Below is a small trained network, with its code and all its weights. Each question gives an input and a class and asks what happens when units are switched off, that is, made to give their printed mean instead of their output.

import numpy as np


def w(rows, s, z=0):
    codes = np.array(rows[::2]) - 128.0
    scale = np.full(codes.shape[1], s)
    scale[-1] = z or s
    return codes * scale


def f(y):
    return np.maximum(y, 0)


def log_softmax(a):
    a = a - a.max(-1, keepdims=True)
    return a - np.log(np.exp(a).sum(-1, keepdims=True))


def net(x, mask):
    res = np.array(x, float).reshape(1, 7) / 4 @ E
    y = f(res @ A[0][:, :-1].T + A[0][:, -1])
    res = res + np.where(mask, y, B[0][:, -1]) @ B[0][:, :-1]
    return log_softmax(res[-1] @ U[:, :-1].T + U[:, -1])


A, B = {}, {}
E = w([
[97,100,138,91,166,134,232,110,145,141,101],'x0',
[127,149,96,158,125,56,123,63,114,58,123],'x1',
[115,158,85,80,90,110,152,146,74,79,253],'x2',
[212,190,118,102,231,139,140,114,143,119,113],'x3',
[55,112,49,96,135,149,89,122,117,168,75],'x4',
[35,193,176,127,185,173,134,158,207,103,147],'x5',
[171,73,152,88,152,45,119,119,205,155,175],'x6',
],0.013)
A[0] = w([
[117,121,134,116,64,136,108,173,184,108,122,156],'n1',
[146,88,119,122,2,74,126,142,40,93,179,144],'n2',
[171,80,115,104,121,151,133,195,140,248,127,139],'n3',
[150,85,146,205,122,65,74,136,143,139,82,91],'n4',
[94,82,234,85,236,117,154,90,231,160,54,133],'n5',
[138,53,118,123,103,69,130,79,42,42,128,157],'n6',
[91,222,125,65,197,164,162,144,63,84,133,254],'n7',
[96,165,221,161,131,216,177,141,171,112,179,84],'n8',
[170,170,156,221,49,142,98,90,164,85,65,128],'n9',
],0.008,0.0042)
B[0] = w([
[79,101,217,142,131,119,70,85,141,122,157,167],'n1',
[150,88,99,156,67,63,169,100,71,187,183,250],'n2',
[132,89,175,49,194,169,115,128,85,197,143,197],'n3',
[177,189,97,115,105,117,1,28,180,155,117,189],'n4',
[136,73,72,121,159,127,138,138,234,129,92,249],'n5',
[153,122,68,140,43,60,171,134,138,121,75,216],'n6',
[106,198,114,103,109,165,191,150,95,48,120,213],'n7',
[102,80,218,170,147,127,198,187,127,88,132,198],'n8',
[132,130,158,204,152,110,104,82,79,136,113,183],'n9',
],0.0089,0.016)
U = w([
[130,71,103,61,204,105,135,113,255,160,78,68],'0',
[31,147,84,119,89,225,145,133,61,108,76,133],'1',
[155,85,211,44,188,202,92,134,78,203,121,138],'2',
[195,196,165,88,187,89,170,138,156,24,211,174],'3',
[107,80,239,163,152,143,192,174,185,92,93,2],'4',
[28,73,209,117,63,107,99,108,142,139,236,112],'5',
[140,142,167,167,134,116,33,48,117,135,65,190],'6',
[162,71,123,122,44,64,170,87,67,143,139,168],'7',
],0.0096,0.0022)

Each question gives the input, the list of numbers given to net, and the class t.
The units are the neurons (one row each of A and B). Each row of codes is followed by its name. A weight is (code - 128) times the scale printed after its matrix; where a second scale follows, it is the last column's (A, B and U).
mask holds one flag per neuron, in row order. A switched-off neuron (its flag False) gives its mean, the last column of its row in B, instead of its output. The means were averaged over made-up inputs and are rounded, as every weight is.
A unit's drop is (log p(t) with every unit on - log p(t) with that unit switched off) / (log p(t) with every unit on - log p(t) with every unit switched off).
The circuit of an input: a set's keep is (log p(t) with only the set's units on - log p(t) with every unit switched off) / (log p(t) with every unit on - log p(t) with every unit switched off). Starting from all 9 units, units are removed one at a time, each time the one whose removal leaves the highest keep (on an exact tie, the one counted first), for as long as the keep stays at least 0.8.
units of the circuit, in order: the units of the circuit, biggest drop first
unit that matters most: the unit with the biggest drop
k most important neurons: the k neurons with the biggest drops, biggest first
drop when u is switched off: that unit's drop, to one decimal
input [-5,4,-8,1,-8,6,0], class 6: 3 most important neurons	(n4, n9, n7)
input [-2,-4,-5,-4,-5,-3,3], class 6: units of the circuit, in order	(n4)
input [1,6,0,-1,-6,5,-2], class 4: 2 most important neurons	(n8, n4)
input [-1,-2,4,0,-5,1,5], class 5: 3 most important neurons	(n7, n6, n5)
input [2,4,-7,0,0,-3,0], class 6: 4 most important neurons	(n9, n4, n3, n8)
input [0,-6,-3,1,-6,-4,2], class 2: 2 most important neurons	(n3, n6)
input [5,4,1,4,8,-6,-6], class 1: 2 most important neurons	(n2, n7)
input [-8,-8,2,6,2,4,6], class 2: 2 most important neurons	(n3, n6)
input [6,2,-3,-6,7,7,-3], class 4: 3 most important neurons	(n8, n4, n5)
input [-3,2,-7,0,-6,-8,1], class 6: 2 most important neurons	(n4, n9)
input [-5,-8,-1,-4,7,6,6], class 2: 4 most important neurons	(n3, n6, n1, n4)
input [-6,-2,-8,-1,2,-7,8], class 6: drop when n4 is switched off	1.6
input [-3,-5,-3,4,-6,-5,3], class 2: drop when n3 is switched off	0.3
input [-3,-8,-5,-1,0,-7,-1], class 2: unit that matters most	n3
input [3,6,7,-7,-3,5,3], class 7: drop when n8 is switched off	-0.1
input [6,2,1,-8,-7,7,1], class 4: drop when n8 is switched off	0.1
